Below is a small trained network, with its code and all its weights. Each question gives an input and a class and asks what happens when units are switched off, that is, made to give their printed mean instead of their output.

import numpy as np


def w(rows, s, z=0):
    codes = np.array(rows[::2]) - 128.0
    scale = np.full(codes.shape[1], s)
    scale[-1] = z or s
    return codes * scale


def norm(h):
    return h / np.sqrt((h * h).mean(-1, keepdims=True) + 1e-5)


def f(y):
    return y / 2 * (1 + np.tanh(0.7978845608 * (y + 0.044715 * y**3)))


def log_softmax(a):
    a = a - a.max(-1, keepdims=True)
    return a - np.log(np.exp(a).sum(-1, keepdims=True))


def net(x, mask):
    res = np.array(x, float).reshape(1, 6) / 4 @ E
    u = 0
    for l in range(3):
        y = f(norm(res) @ A[l][:, :-1].T + A[l][:, -1])
        res = res + np.where(mask[u : u + 4], y, B[l][:, -1]) @ B[l][:, :-1]
        u += 4
    return log_softmax(norm(res)[-1] @ U[:, :-1].T + U[:, -1])


A, B = {}, {}
E = w([
[126,108,128,125,111,123],'x0',
[47,28,151,25,84,213],'x1',
[126,29,190,202,215,128],'x2',
[63,226,117,156,228,216],'x3',
[156,97,21,89,201,98],'x4',
[187,112,99,151,120,253],'x5',
],0.0055)
A[0] = w([
[195,96,154,100,203,126,55],'L0N0',
[23,152,155,120,130,2,118],'L0N1',
[6,112,88,141,130,79,235],'L0N2',
[144,75,218,178,211,116,7],'L0N3',
],0.0062,0.002)
B[0] = w([
[77,52,144,135,51,78,149],'L0N0',
[191,150,97,206,62,229,251],'L0N1',
[206,22,98,90,155,255,227],'L0N2',
[9,75,71,150,23,68,230],'L0N3',
],0.0081,0.0021)
A[1] = w([
[194,56,79,170,167,177,7],'L1N0',
[94,220,69,69,61,110,50],'L1N1',
[153,81,79,87,176,96,22],'L1N2',
[124,141,254,144,83,138,83],'L1N3',
],0.0099,0.0019)
B[1] = w([
[130,135,74,112,105,141,253],'L1N0',
[79,31,96,145,165,104,214],'L1N1',
[109,253,86,111,123,111,187],'L1N2',
[119,171,93,99,75,114,228],'L1N3',
],0.015,0.0035)
A[2] = w([
[107,47,108,104,128,156,199],'L2N0',
[185,150,107,78,146,80,243],'L2N1',
[186,98,122,90,125,212,252],'L2N2',
[198,167,144,254,163,102,143],'L2N3',
],0.0073,0.0032)
B[2] = w([
[111,179,188,227,235,2,255],'L2N0',
[212,87,240,79,114,180,201],'L2N1',
[245,121,251,153,148,181,254],'L2N2',
[153,79,213,42,207,141,205],'L2N3',
],0.0084,0.0037)
U = w([
[35,66,108,152,167,32,130],'0',
[180,161,178,118,132,105,255],'1',
[206,146,221,89,163,92,70],'2',
[121,254,62,99,49,117,140],'3',
[235,139,136,216,101,158,4],'4',
],0.0097,0.0032)

Each question gives the input, the list of numbers given to net, and the class t.
The units are the neurons (one row each of A and B). Each row of codes is followed by its name. A weight is (code - 128) times the scale printed after its matrix; where a second scale follows, it is the last column's (A, B and U).
mask holds one flag per neuron, layer by layer. A switched-off neuron (its flag False) gives its mean, the last column of its row in B, instead of its output. The means were averaged over made-up inputs and are rounded, as every weight is.
A unit's drop is (log p(t) with every unit on - log p(t) with that unit switched off) / (log p(t) with every unit on - log p(t) with every unit switched off).
The circuit of an input: a set's keep is (log p(t) with only the set's units on - log p(t) with every unit switched off) / (log p(t) with every unit on - log p(t) with every unit switched off). Starting from all 12 units, units are removed one at a time, each time the one whose removal leaves the highest keep (on an exact tie, the one counted first), for as long as the keep stays at least 0.8.
units of the circuit, in order: the units of the circuit, biggest drop first
k most important neurons: the k neurons with the biggest drops, biggest first
top k neurons in layer l: the k neurons of layer l with the biggest drops, biggest first
input [5,8,-8,-5,-7,2], class 0: units of the circuit, in order -> [L1N1; L2N0]
input [-5,-1,6,5,-7,1], class 3: units of the circuit, in order -> [L1N3; L2N2]
input [-1,5,0,-1,-7,2], class 3: units of the circuit, in order -> [L1N3]
input [0,-1,-1,-2,-6,5], class 3: 2 most important neurons -> [L1N3; L0N2]
input [5,0,-4,6,2,-8], class 4: units of the circuit, in order -> [L0N2; L0N1]
input [3,3,-8,6,-6,8], class 0: units of the circuit, in order -> [L1N1; L0N1]
input [-1,6,4,5,7,-7], class 3: 2 most important neurons -> [L1N2; L1N0]
input [-7,6,7,0,5,-8], class 4: units of the circuit, in order -> [L0N1; L0N2]
input [-1,-2,-4,-4,-4,-5], class 4: top 2 neurons in layer 0 -> [L0N1; L0N3]
input [-8,-5,3,-5,-7,4], class 3: 2 most important neurons -> [L1N3; L2N2]
input [-3,8,-5,-4,5,1], class 2: top 3 neurons in layer 2 -> [L2N2; L2N0; L2N1]
input [-5,-7,-3,2,-7,3], class 2: units of the circuit, in order -> [L2N3; L1N0]
input [-8,-1,8,4,-5,4], class 0: top 2 neurons in layer 0 -> [L0N3; L0N1]
input [3,-5,-4,4,5,-4], class 2: units of the circuit, in order -> [L2N1]
input [-7,-7,0,-4,-7,5], class 2: 2 most important neurons -> [L2N3; L1N0]
input [5,-7,-3,4,3,-2], class 2: 2 most important neurons -> [L0N3; L2N3]
input [-1,4,-6,6,5,5], class 0: 4 most important neurons -> [L1N1; L0N1; L0N2; L2N0]
input [-6,-5,-6,-2,1,-6], class 0: 2 most important neurons -> [L1N1; L2N2]
input [-5,3,-6,-4,1,6], class 0: 2 most important neurons -> [L1N1; L0N2]
input [0,-5,2,2,-8,-8], class 3: top 3 neurons in layer 2 -> [L2N2; L2N0; L2N1]
input [-3,-5,-8,-5,-8,2], class 0: 2 most important neurons -> [L1N1; L1N2]
